Below is a small trained network, with its code and all its weights. Each question gives an input and a target symbol and asks what happens when units are switched off, that is, made to give their printed mean instead of their output.

import numpy as np


def w(rows, s, z=0):
    codes = np.array(rows[::2]) - 128.0
    scale = np.full(codes.shape[1], s)
    scale[-1] = z or s
    return codes * scale


def norm(h):
    return h / np.sqrt((h * h).mean(-1, keepdims=True) + 1e-5)


def f(y):
    return y / 2 * (1 + np.tanh(0.7978845608 * (y + 0.044715 * y**3)))


def softmax(a):
    e = np.exp(a - a.max(-1, keepdims=True))
    return e / e.sum(-1, keepdims=True)


def log_softmax(a):
    a = a - a.max(-1, keepdims=True)
    return a - np.log(np.exp(a).sum(-1, keepdims=True))


def net(x, mask):
    ids = ['γδεθξπσφψω'.index(c) for c in x.split()]
    T = len(ids)
    res = E[ids] + P[:T]
    r = norm(res)
    for j in range(3):
        rows = slice(2 * j, 2 * j + 2)
        q, k, v = (r @ M[0][rows].T for M in (Q, K, V))
        z = softmax(np.where(np.tri(T) > 0, q @ k.T / 2**0.5, -1e9)) @ v
        o = O[0][rows]
        res = res + np.where(mask[j], z, o[:, -1]) @ o[:, :-1]
    y = f(norm(res) @ A[0][:, :-1].T + A[0][:, -1])
    res = res + np.where(mask[3:27], y, B[0][:, -1]) @ B[0][:, :-1]
    return log_softmax(norm(res)[-1] @ U[:, :-1].T + U[:, -1])


Q, K, V, O, A, B = {}, {}, {}, {}, {}, {}
E = w([
[199,111,106,128,156,183,239,62,85,143,100,163],'γ',
[3,224,36,27,200,85,133,173,168,98,18,192],'δ',
[86,70,78,136,80,192,144,115,160,166,167,197],'ε',
[100,89,107,201,154,160,181,171,91,67,138,83],'θ',
[169,169,182,118,106,100,45,121,130,59,190,131],'ξ',
[155,115,70,174,167,140,165,61,22,204,113,134],'π',
[128,71,189,150,171,121,158,143,95,159,111,181],'σ',
[183,109,118,93,191,209,149,109,67,199,131,136],'φ',
[124,101,139,131,157,195,162,73,35,152,92,158],'ψ',
[171,112,187,225,182,103,117,169,132,100,106,133],'ω',
],0.0039)
P = w([
[151,85,137,138,140,130,83,73,158,140,86,4],'0',
[137,69,94,165,218,141,98,49,138,84,129,135],'1',
[153,82,92,154,183,149,112,91,110,76,118,174],'2',
[159,100,97,146,167,154,122,125,100,99,129,173],'3',
[148,123,105,141,136,148,141,141,88,111,137,167],'4',
[157,137,113,127,121,146,157,159,80,122,140,171],'5',
[142,162,108,123,117,149,155,170,77,140,154,169],'6',
[148,182,105,121,100,136,165,173,76,148,172,169],'7',
[145,202,107,105,100,146,170,179,68,153,172,173],'8',
],0.002)
Q[0] = w([
[104,110,94,130,124,192,165,129,74,125,156,170],'H0',
[122,167,129,62,79,106,117,135,137,120,134,83],'H0',
[135,210,153,117,95,72,66,159,145,7,175,19],'H1',
[142,167,2,141,52,246,143,84,103,130,202,113],'H1',
[85,72,109,126,93,129,151,156,142,121,86,77],'H2',
[170,137,150,176,182,130,119,132,58,62,146,145],'H2',
],0.0047)
K[0] = w([
[76,132,75,89,128,137,161,129,120,138,114,143],'H0',
[153,150,146,92,91,112,78,94,151,108,156,116],'H0',
[202,181,162,184,92,105,75,154,101,3,218,72],'H1',
[60,192,20,81,128,136,152,152,133,96,102,108],'H1',
[133,48,138,163,109,160,157,134,119,142,142,94],'H2',
[140,188,150,120,208,79,138,158,92,95,82,101],'H2',
],0.0055)
V[0] = w([
[166,226,179,85,106,81,38,128,138,86,181,195],'H0',
[186,32,182,159,74,148,151,94,101,165,191,107],'H0',
[154,152,115,51,46,146,111,66,122,180,207,177],'H1',
[59,184,93,2,120,118,138,107,135,146,114,183],'H1',
[212,136,184,181,119,132,124,131,44,84,173,33],'H2',
[66,71,35,153,60,198,148,154,164,112,170,138],'H2',
],0.0025)
O[0] = w([
[130,138,92,156,126,208,254,206,41,166,128,165,28],'H0',
[99,128,87,93,199,171,93,44,114,77,93,126,209],'H0',
[103,76,146,197,210,115,137,61,137,117,50,76,99],'H1',
[165,58,173,148,118,68,56,163,173,60,147,85,53],'H1',
[150,66,165,140,171,155,75,26,196,174,168,137,253],'H2',
[215,213,224,147,148,162,156,132,74,187,187,138,90],'H2',
],0.0029,0.0011)
A[0] = w([
[100,160,79,82,154,145,145,81,118,190,48,98,95],'N0',
[62,136,85,33,154,64,94,144,197,130,33,115,115],'N1',
[130,121,124,123,138,132,165,136,111,127,106,120,151],'N2',
[130,137,123,133,111,117,142,119,118,148,125,106,73],'N3',
[81,181,122,111,47,139,204,155,127,172,120,78,2],'N4',
[96,145,131,157,144,132,107,120,132,107,107,114,114],'N5',
[139,149,154,113,47,72,161,203,124,158,84,67,100],'N6',
[133,113,153,141,179,133,116,86,149,154,68,83,100],'N7',
[145,169,112,157,124,112,138,160,135,140,68,109,73],'N8',
[124,87,150,85,108,136,115,108,101,114,98,115,86],'N9',
[149,144,155,105,108,109,96,129,145,137,139,129,153],'N10',
[111,152,121,136,145,140,141,99,150,162,144,149,75],'N11',
[142,97,126,120,139,127,114,158,170,175,123,115,102],'N12',
[131,80,139,110,115,115,111,116,108,113,141,123,109],'N13',
[140,115,125,135,136,131,122,128,118,126,105,145,128],'N14',
[98,135,135,138,130,136,137,100,154,147,96,159,71],'N15',
[98,85,106,133,147,146,119,101,181,129,119,109,106],'N16',
[110,131,71,75,97,167,143,117,162,140,123,116,113],'N17',
[101,103,144,140,132,90,128,153,157,107,109,79,90],'N18',
[119,72,150,120,118,73,66,85,254,136,114,72,107],'N19',
[116,117,141,106,123,112,76,59,199,124,127,124,108],'N20',
[147,134,139,109,131,116,140,155,115,145,137,140,125],'N21',
[141,106,120,127,65,110,91,146,145,141,138,148,128],'N22',
[65,53,91,139,156,107,131,107,202,106,56,76,51],'N23',
],0.0076,0.0035)
B[0] = w([
[88,143,132,185,182,158,174,73,116,113,175,159,201],'N0',
[65,198,13,76,173,52,144,176,170,133,173,126,204],'N1',
[124,127,125,135,142,102,110,84,155,128,130,147,135],'N2',
[159,124,96,149,106,100,92,168,112,86,137,151,87],'N3',
[131,171,157,54,48,130,29,188,108,154,236,134,126],'N4',
[131,136,104,114,136,128,166,117,103,169,140,163,145],'N5',
[88,101,77,153,202,178,215,29,114,178,204,218,145],'N6',
[133,109,105,184,151,134,212,92,92,100,122,139,210],'N7',
[141,130,113,157,120,187,104,107,162,142,119,92,115],'N8',
[133,164,111,101,112,159,111,135,137,123,207,173,135],'N9',
[125,99,83,152,152,141,192,140,112,123,94,142,135],'N10',
[119,139,141,102,89,162,88,110,110,109,188,126,153],'N11',
[140,149,120,114,168,136,159,155,86,88,89,100,108],'N12',
[115,146,125,148,128,171,132,115,125,154,161,137,165],'N13',
[97,134,125,123,114,140,144,105,134,138,155,100,165],'N14',
[132,156,95,107,144,141,112,167,115,94,180,85,140],'N15',
[121,166,111,132,150,71,183,153,126,119,96,131,207],'N16',
[155,104,133,186,163,120,146,123,112,121,106,159,138],'N17',
[150,78,186,145,139,135,94,140,143,93,138,100,95],'N18',
[237,8,239,201,110,255,112,24,40,102,107,201,194],'N19',
[90,135,80,148,171,82,195,168,132,137,105,102,251],'N20',
[90,117,114,124,140,132,126,101,163,106,107,89,136],'N21',
[136,125,126,156,171,137,148,78,84,116,95,133,142],'N22',
[195,55,195,192,118,206,121,47,66,131,111,142,168],'N23',
],0.0049,0.0033)
U = w([
[245,105,111,49,50,72,164,81,246,111,111,134,96],'γ',
[36,212,34,97,188,68,188,133,154,142,179,147,147],'δ',
[165,30,124,204,187,170,194,51,92,122,91,166,221],'ε',
[109,44,184,183,119,110,112,230,181,50,208,44,133],'θ',
[157,229,182,109,46,77,138,188,42,24,57,150,86],'ξ',
[168,92,55,159,76,28,25,117,53,207,116,67,8],'π',
[36,65,244,60,117,56,100,126,154,198,38,167,146],'σ',
[195,101,111,19,198,207,104,194,87,150,93,32,40],'φ',
[124,158,175,76,61,221,34,101,93,147,252,169,129],'ψ',
[132,191,151,214,122,190,65,149,242,187,24,107,92],'ω',
],0.0039,0.0013)

Each question gives the input, a string of symbols that net reads in full, and the target symbol t.
The units are the heads (2 rows each of Q, K, V and O) and the neurons (one row each of A and B). Each row of codes is followed by its name. A weight is (code - 128) times the scale printed after its matrix; where a second scale follows, it is the last column's (O, A, B and U).
mask holds one flag per unit, heads first, then neurons. A switched-off unit (its flag False) gives its mean, the last column of its rows in O or B, instead of its output. The means were averaged over made-up inputs and are rounded, as every weight is.
A unit's drop is (log p(t) with every unit on - log p(t) with that unit switched off) / (log p(t) with every unit on - log p(t) with every unit switched off).
The circuit of an input: a set's keep is (log p(t) with only the set's units on - log p(t) with every unit switched off) / (log p(t) with every unit on - log p(t) with every unit switched off). Starting from the 12 units with the biggest drops (on a tie, the unit counted first), units are removed one at a time, each time the one whose removal leaves the highest keep (on an exact tie, the one counted first), for as long as the keep stays at least 0.8.
circuit, biggest first: the units of the circuit, biggest drop first
unit that matters most: the unit with the biggest drop
k most important neurons: the k neurons with the biggest drops, biggest first
which heads matter: for each layer, one digit per head in row order, 1 if its drop is at least 0.15 and else 0, layers parted by /
drop when u is switched off: that unit's drop, to one decimal
input ξ ω θ ξ ξ ξ θ, target δ: circuit, biggest first -> (H1, N19, N23)
input ε ξ ξ ξ ω ε θ ψ θ, target δ: circuit, biggest first -> (N19, N23, N7)
input δ ξ ξ ξ π ξ ω σ, target σ: unit that matters most -> N1
input θ γ θ ε ξ θ ε, target δ: circuit, biggest first -> (H2, H0, N19)
input ε ε γ σ ξ ξ σ σ, target δ: circuit, biggest first -> (H0, N19)
input φ γ δ ε ε θ ω ξ ψ, target ψ: which heads matter -> 010
input ξ σ ξ, target δ: which heads matter -> 101
input σ ψ θ θ ω θ, target ψ: 3 most important neurons -> (N20, N7, N1)
input ξ δ ξ θ ε π, target π: which heads matter -> 010
input φ δ π, target π: which heads matter -> 011
input ξ ξ θ θ ξ, target ψ: which heads matter -> 101
input ψ δ ξ π θ φ γ, target γ: which heads matter -> 010
input δ ε ω ξ, target ξ: which heads matter -> 101
input ξ ε γ ξ σ θ σ, target δ: circuit, biggest first -> (N19)
input ε θ π ω γ ξ ω ξ ω, target ψ: 2 most important neurons -> (N20, N11)
input δ ξ ω ω, target ω: which heads matter -> 010
input γ ξ π θ δ π γ ε σ, target σ: 2 most important neurons -> (N1, N19)
input ξ φ ξ ξ δ θ ξ ψ, target ψ: which heads matter -> 000
input ε ψ σ ε ω φ ξ, target ε: 2 most important neurons -> (N19, N20)
input γ ξ ε θ ε δ θ φ, target φ: which heads matter -> 010
input ψ ω ω, target δ: unit that matters most -> H1
input θ ω ε ε σ π ω ξ, target ε: 3 most important neurons -> (N19, N20, N1)
input θ δ ε φ, target φ: which heads matter -> 011
input ξ ξ ξ ξ π ξ, target ψ: drop when H0 is switched off -> 2.1
input ε ξ ε π ψ ξ σ ω ω, target δ: drop when N0 is switched off -> 0.1
input γ ω ε ε ξ ε ε ξ ε, target ψ: drop when H2 is switched off -> 1.6
input ω φ ω σ ω θ ω, target ψ: drop when H1 is switched off -> 0.8
input γ ξ ξ, target δ: unit that matters most -> H0
